In the rows, 128 means zero.
Each row of numbers stands for one node and depends on some of the facts below. Use the named rows to name the rest.

Facts:
beza: uses; kevam: belongs to class
babek beza sudrok; babek beza kovota; baskes beza plokiklan; baskes beza pasker
baskes beza trebel; bigasu beza brerus; bigasu beza kovota; bigasu beza pavo
bredrom beza bemi; bredrom beza vubrom; brizos beza kogazak; brizos beza plinozen
brizos beza braskon; brugrok beza trebel; drubruk beza stevos; flaku beza dunim
flaplitem beza fludrer; flaplitem beza flitrom; floko beza litrel; floko beza bodral
gaplo beza gaker; gaplo beza fifasom; gemom beza bemi; gemom beza kludanim
gemom beza resa; gife beza gutri; gife beza tabru; gravak beza kludel
grela beza kepofur; grela beza katrogru; kadrun beza sutu; kadusta beza brastan
kadusta beza pude; kigran beza gusa; kobrok beza brerus; kobrok beza braskon
lige beza kepofur; lige beza pegarin; lozor beza datrem; lozor beza latre
muron beza brugri; muron beza stosor; muron beza brerus; muron beza sestim
muskuzo beza brugri; nenekim beza mumotrum; nuklis beza bemi; petris beza flotril
petris beza bodral; petris beza babim; pipun beza gugadra; pipun beza stevos
plutus beza zikos; raskem beza kupa; riplubrom beza flotril; riplubrom beza mova
ropima beza logredu; ropima beza sudrok; ruge beza vudukli; ruram beza sesedo
ruram beza pokin; ruru beza stagom; ruru beza latroskar; ruru beza gaker
ruru beza stezik; ruru beza braskon; seru beza sudrok; setan beza grestaker
setan beza bretrol; setan beza rakin; sitrur beza mumotrum; sitrur beza difan
sitrur beza vosku; sitrur beza kadu; sitrur beza saplos; skana beza piga
skivam beza sivin; stime beza kogazak; stime beza kobrastal; stugas beza sudrok
stugas beza pude; stugas beza dregen; sugrutrem beza gusa; sugrutrem beza sesedo
sugrutrem beza pasker; tasiples beza gutri; tasiples beza pasker; tasiples beza tripam
tibros beza litrel; timul beza tagradrim; tiros beza latre; tiros beza fanok
totus beza plodos; totus beza nutunil; totus beza vosku; troraskul beza litrel
troraskul beza bretrol; vano beza brugri; vano beza kogazak; vano beza skabrito
vupi beza kuflam; zofle beza flitrim; zofle beza difaskis; zofle beza tripam
zofle beza piga; zofle beza saplos; babek kevam g; babim kevam c
baskes kevam a; bemi kevam a; bigasu kevam c; bodral kevam b
braskon kevam c; brastan kevam d; bredrom kevam c; brerus kevam d
bretrol kevam b; brizos kevam a; brugri kevam a; brugrok kevam g
datrem kevam b; difan kevam b; difaskis kevam a; dregen kevam d
drubruk kevam b; dunim kevam b; fanok kevam e; fesarek kevam c
fifasom kevam g; flaku kevam b; flaplitem kevam a; flitrim kevam a
flitrom kevam a; floko kevam f; flotril kevam d; fludrer kevam f
fuvasto kevam b; gaker kevam a; gaplo kevam a; gemom kevam c
gife kevam d; gravak kevam d; grela kevam b; grestaker kevam c
gugadra kevam b; gusa kevam e; gutri kevam a; kadrun kevam e
kadu kevam c; kadusta kevam c; katrogru kevam a; kepofur kevam b
kigran kevam b; kludanim kevam b; kludel kevam c; kobrastal kevam d
kobrok kevam e; kogazak kevam b; kovota kevam c; kuflam kevam a
kupa kevam g; latre kevam a; latroskar kevam c; lige kevam e
litrel kevam a; logredu kevam f; lozor kevam c; monin kevam e
mova kevam a; mumotrum kevam b; muron kevam a; muskuzo kevam g
nelobor kevam d; nenekim kevam c; nobro kevam a; nuklis kevam f
nutunil kevam e; pasker kevam b; pavo kevam g; pegarin kevam d
petris kevam e; piga kevam c; pipun kevam c; plinozen kevam d
plodos kevam b; plokiklan kevam a; plutus kevam e; pokin kevam a
pude kevam c; rakin kevam a; raskem kevam a; resa kevam a
riplubrom kevam e; ropima kevam a; ruge kevam e; ruram kevam d
ruru kevam a; saplos kevam a; seru kevam a; sesedo kevam c
sestim kevam a; setan kevam e; sitrur kevam f; sivin kevam a
skabrito kevam g; skana kevam e; skivam kevam a; stagom kevam c
stevos kevam c; stezik kevam d; stigar kevam g; stime kevam a
stosor kevam c; stugas kevam e; sudrok kevam b; sugrutrem kevam a
sutu kevam d; tabru kevam b; tagradrim kevam e; tasiples kevam c
tibros kevam b; timul kevam e; tiros kevam b; totus kevam a
trebel kevam b; tripam kevam a; troraskul kevam a; vano kevam b
vosku kevam e; vubrom kevam b; vudukli kevam a; vupi kevam b
zikos kevam b; zofle kevam d; zumal kevam f

Known rows:
sutu: [129 136 129 135 132 128 125 128 149 122 142 133 125 137 134 127 151 142
 129 114 134 138 125 127 110 120 124 128 126 125 125]
brastan: [ 91 111 138 127 131 121 124 162 199 123 136 138 132 138 136 125 142 177
 128 143 114 130 118 135 113  99 118 136 126 144 121]
pokin: [118 138 146 139 118 149 123 127 122 126 118 126 136 134 123 118 164 136
 130  69 144 114 120 129 126 114 150 143 134 119 132]
tasiples: [103 122 176 137 145 159 130 113  84 135  98 141 131 125  85 122 134 121
 117  80 108 111 136 141 186 116 149 141 139 137 143]
gusa: [ 92 148 149 132 109 148 119 125 116 123 133 137 145 135 115 113 187 108
 127  20 133 113 115 111 102 115 137 164 133 134 125]
kepofur: [106 139 117 125 123 133 123 117 146 122 128 142 142 116 142 142 172 146
 126 103 164 146 127 120  97 112 118 117 114 115 110]
babim: [155 116 137 134 139 132 118 131 126 128 142  52 119 128 123 139 139 106
 147 143 128 126 121 127 105 122 137 109 128  95 143]
nuklis: [153 121 104 145  62 148  99  68 118 128 123 174 113 142 113 157  84  80
 105 190 115 131 125 137 168 140 111 109 124 129 156]
flitrom: [133 131 124 127 121 130 126 133 138 126 124 123 131 130 140 122 141 160
 126 136 149 128 122 127 110 135 138 117 124 112 130]
timul: [100 118 133 114 133 137 125 123 115 129 133 144 120 134 134 121 116 127
 120  61 116 136 130 119 135 144 123 119 129 144 130]
riplubrom: [112  99 146 115 155 137 116 121 103 132 148  97 102 135 134 124  99  87
 134  50  93 138 130 116 140 135 121 108 134 130 139]
plutus: [100 116 127 114 133 135 123 125 113 130 132 142 120 133 135 120 114 130
 120  75 115 136 130 115 138 141 123 116 130 143 130]
ropima: [ 83  87 141 111 137 130 123 163 183 134 108 135 117 129 144 119  75 195
 123 142  97 123 125 142 166 121 125 130 132 156 142]
kadusta: [ 82  89 142 114 138 139 123 154 166 134 102 131 117 120 134 123  89 193
 121 156 109 127 129 138 160 118 128 118 129 151 140]
ruram: [ 86 124 170 144 146 167 125 106 111 129 122 159 110 137 118 119 121 125
 126  24 109 125 136 137 169 109 135 146 140 149 133]
grela: [ 84 117 134 123 146 147 127 103 122 130 118 165 117 112 149 139 111 154
 121  64 137 153 141 128 155 125 116 104 123 134 122]
seru: [ 86  91 141 110 133 128 122 170 188 133 111 133 118 126 137 120  80 195
 126 160 105 123 120 141 153 116 128 133 131 156 135]
brizos: [146 148 100 126 133 120 149 123  89 134 112 136 108 123 164 110  40 129
 147 142 134 121 144 135 150 164 139 139 142 144 130]
gife: [ 98 127 172 140 153 151 129 112 112 129 124 159 114 138 111 123 129 116
 124  52 102 127 135 140 169 110 132 143 138 147 132]
kadu: [178 130 132 121 156  93 143 158 124 130 127 110 152 127  81 137 176 133
 106 219 121 125 128 133 120 120 132 116 116 103 123]

Rows to name:
No name comes twice in this set of rows, the named rows included.
[131 143 153 138 123 135 129 135 118 125 118 118 146 136  98 118 188 115
 124 105 138 107 118 132 114 109 149 153 132 114 130] : gutri
[119 142  92 114 128 112 142 139 100 133 126 138 116 127 159 109  55 107
 145 111 117 124 142 117 136 158 121 152 140 169 119] : kobrok
[109 136 124 132 138 135 126 125 150 121 138 147 125 133 149 124 154 170
 123  93 148 147 129 128 104 119 125 118 123 122 113] : pegarin
[104 151 148 148 108 149 126 117 124 123 124 136 143 126 107 135 194  88
 134  62 139 120 121 127 114  99 132 160 131 131 117] : trebel
[184 170  86 134  97  96 145 152 139 125 131 103 133 131 146 116 111 115
 153 207 154 109 124 125  86 140 137 163 137 125 124] : brugri
[151 164  88 138 109  95 143 163 166 122 143 119 134 138 149 117 117 120
 157 190 139 118 125 128  82 124 121 172 137 148 110] : brerus
[180 139 139 124 155  91 145 159 127 126 130 117 158 135  76 127 192 119
 106 202 122 116 120 134 113 121 136 128 119 104 123] : saplos
[148 146 156 135 136 123 136 151 120 126 123 122 150 136  80 122 196 112
 117 118 128 107 119 133 117 108 145 149 128 111 125] : tripam
[102 131 110 112 128 131 120 135 136 125 135 143 138 127 148 118 160 157
 119  70 145 143 126 109  95 137 123 114 119 127 116] : fanok
[143 135 107 126 129 115 142 134 110 135 115 133 103 126 150 115  32 130
 146 156 109 115 139 139 161 155 134 145 145 156 139] : muron
[144 110 146 116 179 106 141 138 107 134 121 138 125 126 100 129 109 142
 101 167 100 132 137 141 174 139 130 101 125 122 133] : totus
[114 147 152 146 104 157 124 130 119 125 110 116 150 129 106 121 184 126
 131  83 152 109 120 127 112 110 153 153 131 118 133] : sesedo

Now the same nodes, written a new way:
Some rows with their names:
zumal: [120 138 140 106 123 133 105 135 114 117 125 155 150 130 114 112 123 121
 107 130 141 144 115 117 119 116 126 128]
dregen: [146 113 149 150 135 183 129 101 127  84 129 161 111 142 136 134 137  70
 133 153 109 117 155 179 155 140 146  97]
stugas: [119 119 158 130 106 205  60  80  89 136 159 115 153  96  87 110 122  77
 127 134 129  71 109 165 142 118 123  96]
sestim: [124 122 135  93 135 120 137 137 144  98 131  87 124 139 119 135 145  92
  92 135 111 174 123 111 121 129 172 117]
rakin: [123 139 135 118 111 130 123 148 165  83 136 147  96 148 121 150 124 133
 135  97 143 159 134 136 103 106 153 133]
stevos: [131  95 116 159 111 102 155  96 140 147  77 166  71 155 128 134 147 148
 120 102 122 123 120 129 116 142 131 132]
drubruk: [161 159 110 141 145 137 121 123 135 145 129 107 156 110 135  84 123 159
 141 143 128 113 115 131 142 119  89 134]
timul: [104 129 145 124 108 138  94 128 105 151 159 147 129  98  88 130 116 129
 125 119 139  85 115 120 146 124 120 130]
brizos: [135 149 167  77 126 111 106 144 137 139 149  29 163 122  94 115 162 131
 104 142 125 142 127  94 139 112 181 128]
baskes: [ 95 129 142 130 145 132  89 155  82 137 134  63 181 166 116 136 129 131
 145 111 153 135 148 127 138 110 147 139]
ruru: [148 154 194  89 130 106  90 143 127 152 149  29 158 128  93 102 164 148
 101 141 139 136 116  98 152 105 174 137]
sitrur: [132 115 179  75 120 139 100 116  80 173 149 113 203  99 185 122 108 142
 124 155 167 133 154 149 108  97 129 156]
resa: [108 123  66 110 100 139 124 133 147  89 101 130 118 147 122 153 117 141
  85 147 167 199 185  80 137 133 131 120]
floko: [112 185 147  94  93 159  93 152 148 109 163 130 149 112  95 131 127 142
 167  91 155 118 125 132  86  86 147 122]
kigran: [119 155  93 158 168 130 126 149 101 146 124  98 180 125 129 100 118 136
 162 126 120 108 114 131 133 130  90 132]
zikos: [147 149  88 147 146 120 148 130 144 121 115 151 132 113 142  96 114 140
 133 140 114 131 105 129 122 136  85 125]
gravak: [140 140 152 135 125 141 124 131 124 125 143 125 137 131 128 146 141 136
 148 150 138  98 170 133 167 127 148 131]
flotril: [128 148 137 142 112 134 155 154 172  77 152 188  82 136 130 176 131 125
 161 112 119 109 152 150 126 126 151 132]
bigasu: [132 118 142 117 105 156 124  76 122 168 104  28 139 124 107 118 175 111
 140 116 114  91 133 133 117 131 171 101]
kludanim: [129 147  19 134 124 140 151 131 153 109  96 136 135 108 135 118 105 148
 112 160 142 162 157  81 132 148  74 117]

Rows to name:
No name comes twice in this set of rows, the named rows included.
[129  89 117 140 120 147 160  72 136 128  85 125  87 146 126 128 162  81
 119 106  94 123 111 148 104 147 151  92] : kovota
[138 129 142 144 128 128 144 135 137 104 131 170 106 139 136 153 134 121
 131 146 124 118 157 137 161 139 143 132] : sutu
[158 128  86 155 163 176 144  91 142  90 109 163 118 121 148  83 117  64
 118 145  86 147  87 174 117 142  89  88] : sudrok
[127 134  81 156 170 118 157 146 118 126 115 142 150 127 154 111 107 124
 144 127 109 133 108 134 117 140  82 134] : tabru
[125 172 154 106 102 150  92 150 166  97 163  86 124 131 110 151 130 147
 164  90 160 135 146 142  99  84 166 130] : troraskul
[ 94 114 121 145 150 114 124 158 107 106 122 133 135 178 132 143 122 113
 121 106 130 163 127 129 126 131 137 136] : plokiklan
[103 124  65 173 183 106 167 161 105 125 101 158 154 149 160 120 102 109
 152 115  98 132  93 133 115 154  76 138] : pasker
[131  63 134 128 120  98 174  87 114 173  89 159 104 132 201 163 126 144
 132 116 130 129 153 155  91 135 131 150] : kadu
[146 175 110 100 146 127 136 139 143 153 140  28 188  81 116  93 146 130
 142 152 104 106 108 100 132 128 124 120] : vano
[120 134 166 131 104 129  78 120  98 160 157 155 130 102  79 110 120 145
 119 126 145  85 107 119 160 121 111 137] : lige

The same nodes again, as new rows of numbers:
Named rows:
floko: [123  75 128 121  91 126  62 121 187 138 134 108 114 121 148 113 110 105
 141 123  79 149 173  91 152 105 142 150 175]
bemi: [125 129 134  96 115 153 138 110 169 113 196 110 171 160 116 135 176 100
 153 125 142  80 100 163 155 145 137 157 109]
bredrom: [123  93 155 113 150 124 150  85 171 134 205 142 194  90 132 134 188  88
 168 111 117 116 119 133 168 143 145 166 131]
gife: [135 150 117 146 118 114 138 133 130 128 144 151 135 119 148 152 129 135
 127  97 136 124 141 102 128 125 143 130 129]
fludrer: [139 117 127 103 136 137 137 132 122 132 123 133 123 112 112 111 139 127
 161 134 114 145 140 123 132 134 114 112 125]
skivam: [119 140 130 147 133 135 122 123 133 122 129 131 123 142 143 140 123 123
  96 120 142 110 120 128 124 128 152 143 138]
stezik: [147 131 110  89 115 129 150 154 125 118 144 130 124 129 137 142 128 140
 153 120 124 134 130 124 122 123 121 122 107]
fesarek: [130 101 143 108 147 123 158 136 119 144 132 136 124 106 121 124 139 129
 172 138 105 143 134 116 136 124 107 126 119]
stosor: [130  99 139 111 145 126 153 145 120 147 134 137 125  98 120 128 139 131
 171 138 104 151 128 122 127 125 100 132 123]
bretrol: [132 109 122 109 105 129  96 133 150 123 132  98 120 137 119 122 115 136
 152 132 132 135 136 123 136 124 119 114 117]
gaker: [125 139 127 119 124 146 135 144 125 119 122 117 110 149 127 137 127 133
 124 139 140 115 119 141 123 125 128 133 117]
pokin: [124 145 126 130 116 140 132 142 125 128 130 119 114 163 116 135 127 133
 131 134 135 103 117 134 124 130 119 131 118]
baskes: [108 184 133 234 106 118 110 127 128 155 137 151 131 157 110 152 132 135
 114 102 151  83 132 100 128 140 128 143 143]
trebel: [131 144 125 157 113 121 111 131 129 137 134 123 130 134  99 129 128 143
 156 120 151 121 131 116 132 141 108 106 112]
timul: [132 152 126 165 130 119 106 101 132 125  95 132 144 122 135 120 129 112
  88 143 122 122 137 141 129 128 144 128 147]
kadusta: [117 102 147 125 151 109 155 106 116 145 134 151 134  94 138 125 128 119
 133 115 108 152 134 108 138 124 132 132 144]
brugri: [126 129 109 144 121 149 107 177 129 138 140 123 125 122 124 147 122 138
 118 132 133 130  93 157  86 135 100 157 140]
tripam: [123 153 131 138 116 141 139 139 123 125 120 122 109 158 121 138 131 136
 131 135 144 105 128 131 131 127 127 129 114]
pipun: [157  92 135 109 233 105 115 100 111 139 148 149 149 124 133 114 109 108
 110 133  76  90  84  70  96 147 139 109 141]
saplos: [125 143 131 117 126 145 145 139 122 114 113 118 105 153 131 136 130 134
 125 139 145 113 128 138 132 124 137 126 110]

Rows to name:
No name comes twice in this set of rows, the named rows included.
[135 121 124 108 122 132 120 126 141 118 145 109 138 129 110 124 134 133
 154 126 147 129 121 137 138 137 120 110 106] : kludanim
[114 145 154 211 140 102 143 118 121 166 128 170 135  97 121 143 147 131
 154 109 126 125 156  81 145 132 123 136 140] : tasiples
[140 150 127 132 124 130 127 116 122 117  82 120 126 136 124 114 135 122
 117 162 123 124 143 151 135 124 129 113 121] : vosku
[124 106 156 131 170 119 162 113 122 128 107 151 119  75 159 134 142 122
 129 129 126 155 155 108 148 117 157 132 132] : nenekim
[136 116 113 130 129 136 101 158 134 129 133 117 131  95 121 134 121 145
 135 129 147 156 113 147 104 138 106 124 123] : kogazak
[134 175 123 188 104 116 110 120 122 146 102 131 142 152  94 118 136 126
 134 147 119 102 137 133 129 136 102 118 130] : gusa
[123  93 154 114 150 124 150  90 166 135 198 142 189  91 133 132 183  91
 167 112 116 117 120 131 165 142 143 164 131] : gemom
[118 130 116 166 137 144 106 160 134 129 125 137 125  94 156 156 122 132
  81 121 148 143 107 153  92 132 138 167 155] : brizos
[ 78 130 129  94  85 104 174  63  84 135 140 136 132 167 124 106  80 114
  56  76 131 156 101 148 131 119 143 126 166] : seru
[129  97 138 116 151 131 153 155 118 143 126 142 122  75 133 134 139 134
 160 140 111 166 130 131 121 122 105 141 127] : braskon
[136 127 132 108 136 132 133 126 128 106 106 113 113 116 130 126 127 142
 137 135 159 145 142 132 141 129 141  99 102] : mumotrum
[131 137 127 156 117 120  89 102 148 124  94 120 135 132 143 118 121 108
  92 147 111 122 148 133 136 117 148 135 155] : petris
[161  92 133  86 214 116 131 117 106 138 144 137 137 136 116 110 115 117
 144 148  75  95  88  84 102 144 114 100 120] : stevos

